Here is a tiny trained network, its code and every weight. The questions are about switching its units off for an input and a target symbol, where a switched-off unit gives its printed mean instead of its output.

import numpy as np


def w(rows, s, z=0):
    codes = np.array(rows[::2]) - 128.0
    scale = np.full(codes.shape[1], s)
    scale[-1] = z or s
    return codes * scale


def f(y):
    return y / 2 * (1 + np.tanh(0.7978845608 * (y + 0.044715 * y**3)))


def softmax(a):
    e = np.exp(a - a.max(-1, keepdims=True))
    return e / e.sum(-1, keepdims=True)


def log_softmax(a):
    a = a - a.max(-1, keepdims=True)
    return a - np.log(np.exp(a).sum(-1, keepdims=True))


def net(x, mask):
    ids = ['αβγδεζηθλμξτφψω'.index(c) for c in x.split()]
    T = len(ids)
    res = E[ids] + P[:T]
    u = 0
    for l in range(2):
        q, k, v = (res @ M[l].T for M in (Q, K, V))
        z = softmax(np.where(np.tri(T) > 0, q @ k.T / 2**0.5, -1e9)) @ v
        res = res + np.where(mask[u], z, O[l][:, -1]) @ O[l][:, :-1]
        u += 1
        y = f(res @ A[l][:, :-1].T + A[l][:, -1])
        res = res + np.where(mask[u : u + 12], y, B[l][:, -1]) @ B[l][:, :-1]
        u += 12
    return log_softmax(res[-1] @ U[:, :-1].T + U[:, -1])


Q, K, V, O, A, B = {}, {}, {}, {}, {}, {}
E = w([
[58,120,100,37,164],'α',
[253,98,88,108,38],'β',
[247,87,166,96,107],'γ',
[227,92,87,107,82],'δ',
[218,90,219,104,114],'ε',
[93,132,126,232,179],'ζ',
[103,173,202,204,128],'η',
[177,110,35,219,102],'θ',
[54,115,28,79,106],'λ',
[221,219,234,167,86],'μ',
[211,64,101,91,173],'ξ',
[66,215,176,41,99],'τ',
[223,196,168,215,179],'φ',
[147,155,153,167,15],'ψ',
[131,67,121,176,222],'ω',
],0.005)
P = w([
[150,16,202,184,36],'0',
[118,124,154,139,101],'1',
[114,145,139,121,117],'2',
[102,186,115,111,119],'3',
[93,217,94,101,130],'4',
[83,227,102,94,161],'5',
[70,241,102,88,169],'6',
[77,252,88,77,167],'7',
],0.0023)
Q[0] = w([
[176,124,112,110,91],'0.h0',
[2,235,3,177,122],'0.h0',
],0.0088)
K[0] = w([
[85,120,116,179,106],'0.h0',
[151,254,162,77,151],'0.h0',
],0.0097)
V[0] = w([
[245,1,177,212,148],'0.h0',
[169,97,118,166,58],'0.h0',
],0.0052)
O[0] = w([
[140,1,196,225,64,253],'0.h0',
[147,86,127,174,50,241],'0.h0',
],0.0041,0.00057)
A[0] = w([
[129,86,95,111,101,148],'0.n0',
[115,148,145,185,123,106],'0.n1',
[141,61,163,72,141,60],'0.n2',
[107,68,90,156,251,65],'0.n3',
[83,150,101,136,122,117],'0.n4',
[98,180,66,86,137,2],'0.n5',
[49,115,174,33,148,154],'0.n6',
[72,54,45,57,106,80],'0.n7',
[110,143,134,191,122,121],'0.n8',
[126,147,124,195,112,119],'0.n9',
[101,142,193,138,88,82],'0.n10',
[188,134,106,87,163,14],'0.n11',
],0.014,0.0026)
B[0] = w([
[118,133,98,177,80,160],'0.n0',
[140,107,107,82,153,183],'0.n1',
[73,124,178,172,102,63],'0.n2',
[97,135,81,112,65,129],'0.n3',
[106,145,108,143,144,144],'0.n4',
[108,191,155,152,167,117],'0.n5',
[193,167,100,127,61,254],'0.n6',
[253,136,105,187,184,146],'0.n7',
[133,105,89,86,151,198],'0.n8',
[144,103,75,82,144,221],'0.n9',
[149,146,139,44,134,174],'0.n10',
[196,108,188,120,134,34],'0.n11',
],0.02,0.00094)
Q[1] = w([
[114,140,184,156,112],'1.h0',
[82,95,252,199,117],'1.h0',
],0.036)
K[1] = w([
[127,78,163,132,110],'1.h0',
[144,3,135,100,117],'1.h0',
],0.029)
V[1] = w([
[118,111,103,249,198],'1.h0',
[49,99,181,119,199],'1.h0',
],0.014)
O[1] = w([
[152,11,133,110,108,112],'1.h0',
[169,133,43,88,107,5],'1.h0',
],0.012,0.014)
A[1] = w([
[150,125,131,111,93,212],'1.n0',
[180,153,98,185,127,137],'1.n1',
[106,85,122,63,111,107],'1.n2',
[105,94,148,103,153,117],'1.n3',
[150,112,32,114,214,73],'1.n4',
[166,94,151,115,134,2],'1.n5',
[90,88,8,164,102,103],'1.n6',
[212,112,90,137,169,99],'1.n7',
[83,137,68,66,54,148],'1.n8',
[202,167,116,57,166,31],'1.n9',
[78,125,117,121,95,102],'1.n10',
[186,132,129,176,131,82],'1.n11',
],0.017,0.0044)
B[1] = w([
[159,111,108,144,78,146],'1.n0',
[104,76,111,109,160,182],'1.n1',
[122,183,56,181,129,204],'1.n2',
[137,70,151,83,147,254],'1.n3',
[86,127,93,239,63,169],'1.n4',
[106,173,60,148,146,209],'1.n5',
[242,165,172,147,190,176],'1.n6',
[75,116,182,165,187,159],'1.n7',
[73,137,74,5,104,194],'1.n8',
[180,111,228,126,64,162],'1.n9',
[144,120,134,117,174,155],'1.n10',
[138,125,65,82,85,183],'1.n11',
],0.022,0.0057)
U = w([
[150,111,129,129,122,112],'α',
[130,112,135,135,119,56],'β',
[156,119,110,131,105,146],'γ',
[240,118,134,199,175,123],'δ',
[47,139,91,2,113,40],'ε',
[106,106,110,119,24,137],'ζ',
[200,144,121,57,205,79],'η',
[110,48,223,80,173,103],'θ',
[208,123,199,110,91,126],'λ',
[107,90,159,234,73,101],'μ',
[152,179,17,172,91,103],'ξ',
[137,112,116,134,114,161],'τ',
[145,124,124,134,122,79],'φ',
[47,232,161,178,210,176],'ψ',
[61,59,27,147,172,255],'ω',
],0.0031,0.0028)

Each question gives the input, a string of symbols that net reads in full, and the target symbol t.
The units are the heads (2 rows each of Q, K, V and O) and the neurons (one row each of A and B). Each row of codes is followed by its name. A weight is (code - 128) times the scale printed after its matrix; where a second scale follows, it is the last column's (O, A, B and U).
mask holds one flag per unit, layer by layer, with each layer's heads first. A switched-off unit (its flag False) gives its mean, the last column of its rows in O or B, instead of its output. The means were averaged over made-up inputs and are rounded, as every weight is.
A unit's drop is (log p(t) with every unit on - log p(t) with that unit switched off) / (log p(t) with every unit on - log p(t) with every unit switched off).
The circuit of an input: a set's keep is (log p(t) with only the set's units on - log p(t) with every unit switched off) / (log p(t) with every unit on - log p(t) with every unit switched off). Starting from the 12 units with the biggest drops (on a tie, the unit counted first), units are removed one at a time, each time the one whose removal leaves the highest keep (on an exact tie, the one counted first), for as long as the keep stays at least 0.8.
circuit, biggest first: the units of the circuit, biggest drop first
unit that matters most: the unit with the biggest drop
k most important neurons: the k neurons with the biggest drops, biggest first
k most important neurons of layer l: the k neurons of layer l with the biggest drops, biggest first
drop when u is switched off: that unit's drop, to one decimal
input λ ξ θ ζ η δ ω, target ω: 3 most important neurons : 0.n7, 1.n2, 0.n3
input ω β ε θ ζ ω, target η: 3 most important neurons of layer 1 : 1.n6, 1.n8, 1.n10
input ψ φ γ η ω η ζ ψ, target ε: circuit, biggest first : 1.h0, 1.n8, 0.n7
input ξ ζ ξ, target δ: circuit, biggest first : 1.h0, 0.n6, 1.n6
input ψ ω ε, target ψ: unit that matters most : 1.h0
input φ ψ φ τ α ψ, target θ: 2 most important neurons of layer 0 : 0.n6, 0.n7
input η ψ ψ α φ, target θ: 2 most important neurons : 0.n6, 0.n7
input η λ τ ω ω φ φ φ, target ψ: circuit, biggest first : 0.n6, 1.h0, 0.h0
input α θ γ φ ω β τ ψ, target ψ: circuit, biggest first : 0.n6, 1.h0
input α β ψ ε ψ, target θ: 2 most important neurons of layer 0 : 0.n6, 0.n7
input η λ ω, target ω: 3 most important neurons of layer 0 : 0.n7, 0.n3, 0.n6
input ξ ω τ ψ λ μ, target ω: 2 most important neurons of layer 0 : 0.n7, 0.n5
input δ ζ ξ ξ β γ γ θ, target δ: circuit, biggest first : 1.n6, 1.h0, 0.n6, 0.n10
input λ ψ μ, target ω: 3 most important neurons : 0.n7, 1.n5, 1.n2
input θ λ ξ λ η, target ω: 4 most important neurons : 0.n7, 1.n2, 1.n5, 1.n3
input α ω ψ β λ ξ ψ θ, target ω: 3 most important neurons of layer 0 : 0.n7, 0.n6, 0.n5
input τ λ ζ ζ, target ω: 3 most important neurons of layer 1 : 1.n2, 1.n5, 1.n3
input η μ α ω, target θ: 4 most important neurons : 0.n6, 0.n7, 0.n3, 1.n3
input ψ φ ω, target η: 3 most important neurons of layer 0 : 0.n3, 0.n6, 0.n7
input ξ ψ ξ, target δ: 2 most important neurons : 0.n6, 0.n2
input η θ ψ ε η, target ζ: most important neuron : 1.n4
input τ ω α ψ ω, target θ: 3 most important neurons : 0.n6, 0.n7, 1.n3
input μ β α λ, target ω: 3 most important neurons of layer 1 : 1.n5, 1.n11, 1.n7
input ω ζ φ ζ τ θ ζ, target ψ: 2 most important neurons of layer 0 : 0.n6, 0.n10
input ψ ψ θ, target δ: 4 most important neurons : 1.n6, 0.n6, 0.n10, 0.n0
input ψ γ λ γ ζ, target ω: 2 most important neurons of layer 0 : 0.n7, 0.n6
input ψ τ η β μ λ ψ, target ω: drop when 1.h0 is switched off : 1.3
input τ γ φ δ λ φ η, target ω: 2 most important neurons of layer 0 : 0.n7, 0.n5
